In the rows, zero is written as 128.
Facts:
q_896 riman b; q_606 riman a; q_768 riman a; q_982 riman b; q_476 riman b; q_195 riman c; q_313 riman d
q_369 riman d; q_271 riman a; q_711 riman a; q_793 riman b; q_777 riman b; q_581 riman a; q_980 riman d
q_167 riman d; q_500 riman e; q_315 riman b; q_343 riman a; q_323 riman a; q_112 riman a; q_976 riman b
q_131 riman c; q_111 riman b; q_298 riman a; q_959 riman b; q_911 riman a; q_91 riman b; q_706 riman c
q_899 riman d; q_43 riman a; q_257 riman c; q_918 riman a; q_563 riman d; q_929 riman d; q_253 riman b
q_820 riman d; q_977 riman c; q_613 riman e; q_287 riman a; q_664 riman a; q_595 riman b; q_832 riman c
q_384 riman a; q_937 riman a; q_778 riman a; q_648 riman b; q_77 riman b; q_924 riman a; q_933 riman f
q_936 riman f; q_826 riman b; q_479 riman b; q_478 riman a; q_400 riman c; q_519 riman a; q_985 riman b
q_66 riman a; q_915 riman a; q_304 riman a; q_629 riman g; q_218 riman c; q_299 riman a; q_332 riman e
q_351 riman b; q_724 riman d; q_657 riman a; q_308 riman d; q_155 riman a; q_638 riman c; q_74 riman c
q_180 riman d; q_813 riman b; q_374 riman g; q_453 riman b; q_314 riman a; q_418 riman a; q_153 riman a
q_876 riman f; q_325 riman a; q_954 riman a; q_311 riman d; q_866 riman d; q_713 riman b; q_364 riman f
q_98 riman a; q_602 riman a; q_274 riman a; q_509 riman a; q_344 riman c; q_740 riman a; q_987 riman a
q_919 riman a; q_631 riman a; q_935 riman a; q_16 riman a; q_34 riman c; q_542 riman d; q_35 riman a
q_391 riman d; q_783 riman c; q_405 riman a; q_587 riman e; q_106 riman b; q_128 riman b; q_934 riman a
q_399 riman a; q_621 riman c; q_686 riman a; q_57 riman b; q_426 riman a; q_671 riman b; q_552 riman a
q_928 riman a; q_266 riman a; q_368 riman c; q_417 riman a; q_743 riman f; q_825 riman a; q_972 riman a
q_883 riman e; q_485 riman a; q_873 riman a; q_765 riman a; q_800 riman a; q_710 riman f; q_539 riman d
q_319 riman b; q_856 riman a; q_930 riman e; q_252 riman a; q_406 riman b; q_511 riman a; q_469 riman d
q_592 riman b; q_891 riman b; q_204 riman c; q_454 riman a; q_58 riman a; q_633 riman a; q_503 riman d
q_892 riman b; q_28 riman e; q_451 riman e; q_403 riman a; q_824 riman a; q_407 riman c; q_896 dragrek h
q_606 dragrek h; q_768 dragrek h; q_982 dragrek i; q_476 dragrek j; q_195 dragrek i; q_313 dragrek l; q_369 dragrek h
q_271 dragrek h; q_711 dragrek j; q_793 dragrek h; q_777 dragrek h; q_581 dragrek i; q_980 dragrek j; q_167 dragrek i
q_500 dragrek h; q_315 dragrek j; q_343 dragrek i; q_323 dragrek l; q_112 dragrek h; q_976 dragrek i; q_131 dragrek i
q_111 dragrek j; q_298 dragrek h; q_959 dragrek i; q_911 dragrek l; q_91 dragrek h; q_706 dragrek j; q_899 dragrek h
q_43 dragrek j; q_257 dragrek l; q_918 dragrek h; q_563 dragrek l; q_929 dragrek h; q_253 dragrek j; q_820 dragrek h
q_977 dragrek k; q_613 dragrek j; q_287 dragrek h; q_664 dragrek k; q_595 dragrek h; q_832 dragrek h; q_384 dragrek h
q_937 dragrek i; q_778 dragrek h; q_648 dragrek l; q_77 dragrek j; q_924 dragrek i; q_933 dragrek h; q_936 dragrek h
q_826 dragrek j; q_479 dragrek j; q_478 dragrek i; q_400 dragrek h; q_519 dragrek j; q_985 dragrek j; q_66 dragrek l
q_915 dragrek l; q_304 dragrek i; q_629 dragrek k; q_218 dragrek h; q_299 dragrek i; q_332 dragrek h; q_351 dragrek h
q_724 dragrek h; q_657 dragrek j; q_308 dragrek i; q_155 dragrek l; q_638 dragrek h; q_74 dragrek h; q_180 dragrek h
q_813 dragrek k; q_374 dragrek h; q_453 dragrek h; q_314 dragrek j; q_418 dragrek h; q_153 dragrek i; q_876 dragrek j
q_325 dragrek i; q_954 dragrek i; q_311 dragrek h; q_866 dragrek k; q_713 dragrek i; q_364 dragrek j; q_98 dragrek h
q_602 dragrek i; q_274 dragrek h; q_509 dragrek l; q_344 dragrek h; q_740 dragrek h; q_987 dragrek h; q_919 dragrek k
q_631 dragrek h; q_935 dragrek k; q_16 dragrek j; q_34 dragrek i; q_542 dragrek h; q_35 dragrek h; q_391 dragrek h
q_783 dragrek i; q_405 dragrek h; q_587 dragrek h; q_106 dragrek h; q_128 dragrek i; q_934 dragrek h; q_399 dragrek k
q_621 dragrek h; q_686 dragrek h; q_57 dragrek j; q_426 dragrek l; q_671 dragrek h; q_552 dragrek h; q_928 dragrek h
q_266 dragrek h; q_368 dragrek l; q_417 dragrek l; q_743 dragrek h; q_825 dragrek h; q_972 dragrek j; q_883 dragrek i
q_485 dragrek j; q_873 dragrek h; q_765 dragrek h; q_800 dragrek h; q_710 dragrek i; q_539 dragrek j; q_319 dragrek k
q_856 dragrek k; q_930 dragrek h; q_252 dragrek h; q_406 dragrek i; q_511 dragrek i; q_469 dragrek i; q_592 dragrek j
q_891 dragrek i; q_204 dragrek j; q_454 dragrek i; q_58 dragrek l; q_633 dragrek k; q_503 dragrek l; q_892 dragrek h
q_28 dragrek i; q_451 dragrek h; q_403 dragrek j; q_824 dragrek i; q_407 dragrek i; q_896 klomi q_826; q_606 klomi q_218
q_768 klomi q_972; q_982 klomi q_406; q_476 klomi q_937; q_195 klomi q_924; q_313 klomi q_399; q_369 klomi q_314; q_271 klomi q_954
q_793 klomi q_195; q_777 klomi q_765; q_581 klomi q_856; q_167 klomi q_74; q_500 klomi q_987; q_315 klomi q_800; q_343 klomi q_866
q_323 klomi q_930; q_976 klomi q_271; q_131 klomi q_928; q_111 klomi q_539; q_298 klomi q_783; q_911 klomi q_351; q_91 klomi q_542
q_706 klomi q_511; q_899 klomi q_407; q_257 klomi q_740; q_918 klomi q_982; q_563 klomi q_155; q_929 klomi q_128; q_253 klomi q_820
q_820 klomi q_485; q_977 klomi q_418; q_664 klomi q_891; q_832 klomi q_777; q_384 klomi q_257; q_937 klomi q_374; q_778 klomi q_621
q_924 klomi q_778; q_936 klomi q_915; q_826 klomi q_77; q_479 klomi q_274; q_478 klomi q_911; q_400 klomi q_106; q_519 klomi q_311
q_985 klomi q_479; q_66 klomi q_400; q_915 klomi q_883; q_304 klomi q_28; q_629 klomi q_813; q_218 klomi q_899; q_351 klomi q_369
q_724 klomi q_43; q_657 klomi q_325; q_308 klomi q_313; q_638 klomi q_34; q_74 klomi q_768; q_180 klomi q_919; q_813 klomi q_252
q_314 klomi q_552; q_418 klomi q_581; q_153 klomi q_657; q_325 klomi q_985; q_954 klomi q_343; q_311 klomi q_364; q_866 klomi q_58
q_713 klomi q_876; q_364 klomi q_976; q_98 klomi q_500; q_602 klomi q_896; q_274 klomi q_592; q_509 klomi q_16; q_740 klomi q_298
q_987 klomi q_66; q_919 klomi q_929; q_631 klomi q_629; q_935 klomi q_638; q_16 klomi q_563; q_542 klomi q_287; q_35 klomi q_743
q_391 klomi q_824; q_783 klomi q_253; q_587 klomi q_503; q_128 klomi q_405; q_934 klomi q_710; q_399 klomi q_825; q_621 klomi q_633
q_686 klomi q_918; q_426 klomi q_664; q_671 klomi q_417; q_552 klomi q_180; q_928 klomi q_476; q_266 klomi q_595; q_368 klomi q_631
q_743 klomi q_112; q_825 klomi q_98; q_883 klomi q_454; q_485 klomi q_935; q_873 klomi q_403; q_710 klomi q_308; q_539 klomi q_892
q_856 klomi q_478; q_930 klomi q_509; q_252 klomi q_873; q_406 klomi q_587; q_511 klomi q_35; q_469 klomi q_304; q_592 klomi q_323
q_891 klomi q_384; q_204 klomi q_936; q_454 klomi q_934; q_58 klomi q_266; q_633 klomi q_724; q_503 klomi q_606; q_892 klomi q_602
q_28 klomi q_91; q_451 klomi q_706; q_403 klomi q_426; q_824 klomi q_368; q_407 klomi q_713

Known rows:
[ 74 112 137 156 136 111  43 171 111  90 114 155 138 123 137 148 143 125
 135 120 140 130 135 116 140 177 105 158 113 123 134 117 119 115]: q_613
[125 119 124 135 133 141 158 124 137 116 136 137 137 132 133 103 132 131
 146 134 127 126 133 128 126 141 146 132 127 130 114 111 141 130]: q_743
[111 139 126 114 123 129  97 120 126 164 103 108 140 127 135 141 132 135
  98 123 131 125 145 137 145 131 112 124 131 116 134 148 105 116]: q_911
[111 133 126 126 124 130 117 133 128 160 123 114 105 121 135 124 124 136
 129 126 148 119 146 139 135 134 133 123 126 159 128 123 147 120]: q_686
[129 126 140 139 120 114  44 139 103 105 119 113 137 123 136 119 108 127
 113 120 128 133 133 119 128 148 126 137 117 129 114 129 149 109]: q_539
[162 131 141  97 115 155 165  87 137 155 131 113  74 128 109 102  93 109
 131 128 103 121  99 136 102  68 154 100 144 129 113 138 121 152]: q_629
[ 83 122 132 140 132 146 103 147 137 174 124 115 112 119 136 123 134 126
 137 106 148 120 141 133 130 135 133 119 128 148 143 127 135 126]: q_287
[150 124 111 146 153 153 216 106 135 118 153  72 222 138 133 101 126 136
 123 113 123 145 148 108 115 139 171 112 127 112  87 119 181 124]: q_74
[141 147 126 114 128 100 117 137 118 147 122 113 126 124 119 189 131 130
 101 122 134 126 126 133 137 106  97 121 131 123 142 153 119 130]: q_824
[145 116 110 145 152 154 212 111 137 118 154  73 222 138 133  98 130 135
 124 110 122 150 148 108 113 133 169 113 126 113  94 121 182 121]: q_400
[142 131 109 131 161 147 226 106 129 115 143  52 229 140 121 153 127 128
 106 118 114 156 129 108 115 118 166 118 126  94  93 135 162 133]: q_977
[176 146 110 134 151 126 213 109 127 102 151  69 240 142 119 164 133 128
  95 111 111 158 124 102 117 114 138 112 132  80 107 151 153 135]: q_195
[157 152 128 130 130  98 112 133 119 165 125 106 122 122 123 194 131 134
 101 138 133 124 120 127 137 104 104 125 129 122 162 153 114 131]: q_325
[153 141 147 123 119  96  59 144 104 101 119  98 161 125 131 189 117 124
 105 114 124 140 112 122 130 121 112 139 120  96 120 148 134 121]: q_469
[164 146 128 108 108 126 183 112 142  72 139 195 101 142 109 131 139 111
 149 152  99 135  80 133 121 109 117 134 142 106 146 130  79 158]: q_713
[113 114 133 123 141 121 118 133 125 158 123 127 100 118 128 127 116 136
 131 119 150 103 156 138 132 128 118 119 130 151  98 117 149 126]: q_384
[127 119 130 121 128  77  70 169 106  72 116 133 158 127 132 203 149 134
 117 134 130 144 117 129 144 133  85 166 110 102 137 134 120 112]: q_883
[126 121 148 135 122 121  60 141 114 117 119 104 140 121 146 127 108 131
 133 117 137 127 135 130 127 146 143 139 116 130 100 116 163 111]: q_391
[109 132 127 129 126 130 114 134 130 163 123 114 106 121 135 123 126 135
 130 125 147 117 146 138 134 134 134 123 126 157 133 124 145 119]: q_266
[160 118 112 112 128 110 162 134 129  92 140 126 160 137 119 148 149 130
 117 132 109 154 109 125 125  94 107 134 125 104 144 144 120 125]: q_710

Rows:
No name comes twice in this set of rows, the named rows included.
[141 132 117 108 122 102 119 145 121 142 126 104 128 125 121 172 142 134
 101 122 129 141 124 135 136  90  96 125 125 128 158 157 123 117]  q_454
[133 113 121 130 131 138 160 123 136 111 137 138 138 133 134  99 135 134
 145 137 125 130 133 130 125 135 144 133 126 134 115 109 144 124]  q_936
[114 115 119 121 124 128 116 139 129 159 127 111 104 121 136 111 131 141
 127 127 143 126 148 141 133 118 129 125 122 161 135 125 150 109]  q_987
[159 129 115 133 154 130 212 101 130 114 148  73 249 139 120 126 122 135
 101 107 119 154 141 100 112 132 139 113 132  84  97 134 149 126]  q_368
[109 122 129 109 148 113 132 133 118 157 115 107 103 120 115 180 116 129
 116 125 141 112 138 137 131 107 113 124 129 134 106 130 130 136]  q_664
[113 122 127 130 138 116 104 133 114 147 122 136  95 120 119 121 117 131
 113 120 142 108 155 126 134 131 102 116 131 151 114 130 134 124]  q_403
[101 122 123 151 135 147 134 134 134 111 137 149 140 132 123  99 138 116
 136 116 122 136 125 110 122 148 131 124 131 124 139 127 118 134]  q_876
[128 133 136 126 131  78  66 163 104  76 112 140 156 128 132 215 143 132
 117 136 134 134 118 127 146 146  88 164 114  99 127 132 115 121]  q_28
[131 152 124 112 124 120 105 130 121 150 107 106 132 129 131 182 140 128
  92 124 125 124 130 137 149 112 105 121 132 111 135 163 112 126]  q_478
[121 151 145 128 108 118  72 141 113 102 123 102 143 123 140 129 103 128
 134 114 145 139 128 133 126 166 152 139 117 144 107 115 167 113]  q_899

Now the same elements, written a new way:
Known rows:
[127 119 186 126 124 120 150 143  93 120  87 136 122]: q_552
[124 128 139 120  97 143 156 123  98 127 136 135 113]: q_384
[112 140  86 130 101  94 120 143 123 141 131 112 142]: q_592
[118 126 130 143 115 131 151 153  96 135 123 134 124]: q_657
[133 131 133 138 105 136 146 148 102 137 116 139 107]: q_937
[136 137 121 110  99 105 115 127 134 143 113 117 122]: q_128
[128 133 201 143 136 135 101  75 124 145 179 121 138]: q_820
[140 123 135 130 163 140 150 145  69 168 120 135 119]: q_98
[127 136 114 109 117 102 121 121 112 145 125 113 134]: q_892
[125 141 111 109 119 104 121 118 121 151 121 114 133]: q_777
[143 140 160 135 148 101 116  98 128 118 149 124 149]: q_832
[105  99 100  89 142 136 108 132 203  91 163 140 146]: q_629
[127 140 139 123 160 173 110 113  86 108 130 107 126]: q_936
[131 126 241 145 151 117  98  87 126 133 145 122 144]: q_180
[145 133 157 138 150 112 116 107 144 122 152 123 150]: q_204
[121 129 139 137 122 125 151 145  79 135 116 135 122]: q_271
[121 130 138 135 122 126 151 143  80 135 118 136 121]: q_918
[175 148  57  83 168  79 126 120 127  90 114 107 158]: q_500
[140 154 151 138 156 108 117  92 146 130 138 128 145]: q_344
[124 154 100 113 128 109 122 114 138 168 111 118 129]: q_106

Rows:
No name comes twice in this set of rows, the named rows included.
[125 143 190 159 153 138 100  88 160 166 161 125 139]  q_980
[149 134 127 125 173 186 103 125  85 131 135 110 114]  q_710
[123 153 101 112 123 105 122 115 135 162 113 117 129]  q_453
[128 134 200 151 149 128  99  85 122 148 171 122 142]  q_391
[156 125 191 152 177 146  89  99 111 181 176 123 131]  q_308
[153 136 153 127 108 116 114  93 148 103 168 125 133]  q_783
[150 155 141 142 135 112 111  99 166 128 141 130 134]  q_34
[133 150  97 115 103 111 116 123 148 159 115 119 119]  q_959
[161 154  62  86 135  67 128 116 142  62 108 108 159]  q_451
[127 131 109 102  94 121 124 116 142 141 141 112 128]  q_253
[130 142 125 140 110 136 146 144 118 149 108 142 105]  q_299
[124 124 137 137 119 137 151 148 105 138 120 135 121]  q_519
[139  79 137 160 196 176  84 106 189 150 165 126 133]  q_313
[126 125 158 130 124 127 151 141  85 130 108 136 121]  q_418
[135 121 162 133 104 129 145 150  99 124 106 138 110]  q_581

